Here is a tiny trained network, its code and every weight. The questions are about switching its units off for an input and a class, where a switched-off unit gives its printed mean instead of its output.

import numpy as np


def w(rows, s, z=0):
    codes = np.array(rows[::2]) - 128.0
    scale = np.full(codes.shape[1], s)
    scale[-1] = z or s
    return codes * scale


def norm(h):
    return h / np.sqrt((h * h).mean(-1, keepdims=True) + 1e-5)


def f(y):
    return np.maximum(y, 0)


def log_softmax(a):
    a = a - a.max(-1, keepdims=True)
    return a - np.log(np.exp(a).sum(-1, keepdims=True))


def net(x, mask):
    res = np.array(x, float).reshape(1, 5) / 4 @ E
    u = 0
    for l in range(4):
        y = f(norm(res) @ A[l][:, :-1].T + A[l][:, -1])
        res = res + np.where(mask[u : u + 7], y, B[l][:, -1]) @ B[l][:, :-1]
        u += 7
    return log_softmax(norm(res)[-1] @ U[:, :-1].T + U[:, -1])


A, B = {}, {}
E = w([
[29,246,71,151,124,120],'x0',
[58,148,159,2,172,146],'x1',
[130,130,131,129,129,129],'x2',
[128,129,130,130,129,125],'x3',
[134,141,190,118,2,155],'x4',
],0.01)
A[0] = w([
[78,231,66,168,170,108,50],'0.n0',
[73,238,103,153,98,127,110],'0.n1',
[113,123,170,18,116,121,3],'0.n2',
[106,120,132,66,254,139,65],'0.n3',
[134,75,88,210,239,108,39],'0.n4',
[79,205,174,31,144,127,12],'0.n5',
[131,162,160,107,20,163,176],'0.n6',
],0.011,0.0041)
B[0] = w([
[150,211,212,171,152,188,234],'0.n0',
[95,130,24,95,68,77,250],'0.n1',
[158,137,195,92,119,193,199],'0.n2',
[150,132,144,112,152,6,228],'0.n3',
[135,46,57,114,89,204,227],'0.n4',
[77,101,83,55,129,175,230],'0.n5',
[91,94,185,135,84,97,254],'0.n6',
],0.019,0.0075)
A[1] = w([
[129,203,126,146,200,133,25],'1.n0',
[144,195,86,247,84,77,72],'1.n1',
[116,190,33,107,185,90,100],'1.n2',
[163,123,189,255,131,55,69],'1.n3',
[114,71,141,221,130,122,84],'1.n4',
[113,118,151,119,116,167,124],'1.n5',
[218,214,116,228,171,198,2],'1.n6',
],0.016,0.0032)
B[1] = w([
[143,129,164,117,125,165,168],'1.n0',
[112,102,128,156,147,56,255],'1.n1',
[142,130,196,130,111,163,244],'1.n2',
[174,181,84,90,93,143,203],'1.n3',
[162,163,123,140,95,151,212],'1.n4',
[131,145,113,153,125,143,197],'1.n5',
[5,123,94,108,140,158,198],'1.n6',
],0.028,0.0058)
A[2] = w([
[177,70,4,175,161,148,98],'2.n0',
[142,225,116,124,210,151,31],'2.n1',
[22,81,131,220,223,130,34],'2.n2',
[176,85,122,93,243,38,5],'2.n3',
[178,119,131,93,238,100,86],'2.n4',
[118,100,155,192,110,24,57],'2.n5',
[121,138,254,140,164,165,60],'2.n6',
],0.017,0.0025)
B[2] = w([
[89,104,231,70,172,160,255],'2.n0',
[142,75,138,105,141,139,147],'2.n1',
[152,156,82,47,4,167,198],'2.n2',
[179,179,105,176,55,74,215],'2.n3',
[89,202,116,181,185,97,195],'2.n4',
[138,127,112,135,201,77,203],'2.n5',
[122,71,124,126,203,159,242],'2.n6',
],0.022,0.0072)
A[3] = w([
[250,141,114,136,80,147,4],'3.n0',
[127,201,112,126,175,166,166],'3.n1',
[222,137,128,168,95,161,47],'3.n2',
[175,150,89,104,160,102,83],'3.n3',
[155,54,213,107,188,186,89],'3.n4',
[53,93,75,97,128,155,62],'3.n5',
[126,114,97,217,122,38,100],'3.n6',
],0.02,0.0017)
B[3] = w([
[7,104,41,121,120,183,176],'3.n0',
[162,12,148,169,41,82,149],'3.n1',
[81,153,111,100,93,159,164],'3.n2',
[132,161,112,187,145,132,152],'3.n3',
[192,75,187,105,177,143,251],'3.n4',
[147,155,41,201,116,166,193],'3.n5',
[168,196,146,174,178,61,191],'3.n6',
],0.018,0.017)
U = w([
[179,47,189,108,180,156,109],'0',
[72,133,47,127,55,171,255],'1',
[153,168,109,196,148,6,216],'2',
],0.013,8.8e-05)

Each question gives the input, the list of numbers given to net, and the class t.
The units are the neurons (one row each of A and B). Each row of codes is followed by its name. A weight is (code - 128) times the scale printed after its matrix; where a second scale follows, it is the last column's (A, B and U).
mask holds one flag per neuron, layer by layer. A switched-off neuron (its flag False) gives its mean, the last column of its row in B, instead of its output. The means were averaged over made-up inputs and are rounded, as every weight is.
A unit's drop is (log p(t) with every unit on - log p(t) with that unit switched off) / (log p(t) with every unit on - log p(t) with every unit switched off).
The circuit of an input: a set's keep is (log p(t) with only the set's units on - log p(t) with every unit switched off) / (log p(t) with every unit on - log p(t) with every unit switched off). Starting from the 12 units with the biggest drops (on a tie, the unit counted first), units are removed one at a time, each time the one whose removal leaves the highest keep (on an exact tie, the one counted first), for as long as the keep stays at least 0.8.
circuit, biggest first: the units of the circuit, biggest drop first
most important unit: the unit with the biggest drop
top k neurons: the k neurons with the biggest drops, biggest first
top k neurons in layer l: the k neurons of layer l with the biggest drops, biggest first
drop when u is switched off: that unit's drop, to one decimal
input [-1,-8,-6,6,5], class 1: circuit, biggest first => 3.n0
input [-2,-4,-2,-5,4], class 1: top 2 neurons => 0.n1, 1.n3
input [-4,4,-2,0,0], class 2: top 3 neurons in layer 0 => 0.n3, 0.n0, 0.n6
input [8,-6,-4,8,2], class 2: top 2 neurons => 0.n1, 1.n1
input [6,4,7,-1,-1], class 0: top 2 neurons => 0.n0, 1.n2
input [0,3,-5,2,-8], class 2: top 2 neurons => 0.n3, 2.n3
input [-7,-1,2,1,1], class 1: top 3 neurons in layer 0 => 0.n1, 0.n5, 0.n4
input [4,1,0,-8,-5], class 0: top 4 neurons => 1.n2, 0.n3, 1.n0, 0.n1
input [-6,0,3,2,4], class 1: top 4 neurons => 0.n5, 1.n3, 0.n4, 2.n0
input [8,1,3,-1,-4], class 0: top 2 neurons => 1.n2, 0.n0
input [-4,-4,-3,-1,1], class 1: top 2 neurons => 0.n1, 0.n5
input [5,6,-3,-4,0], class 0: top 3 neurons => 1.n2, 0.n0, 0.n4
input [-4,-7,4,7,4], class 1: top 2 neurons => 1.n3, 0.n1
input [-1,6,5,3,-7], class 2: circuit, biggest first => 0.n3
input [-1,8,0,-7,-4], class 2: top 3 neurons => 0.n3, 2.n3, 0.n0
input [6,0,1,0,8], class 2: top 2 neurons in layer 0 => 0.n4, 0.n2
input [8,5,7,0,-3], class 0: drop when 0.n0 is switched off => 2.5
input [-2,-1,-7,8,3], class 1: drop when 0.n1 is switched off => 0.2
input [-4,4,-2,0,-1], class 2: drop when 0.n3 is switched off => 0.7
input [4,3,6,-1,-2], class 0: most important unit => 0.n0
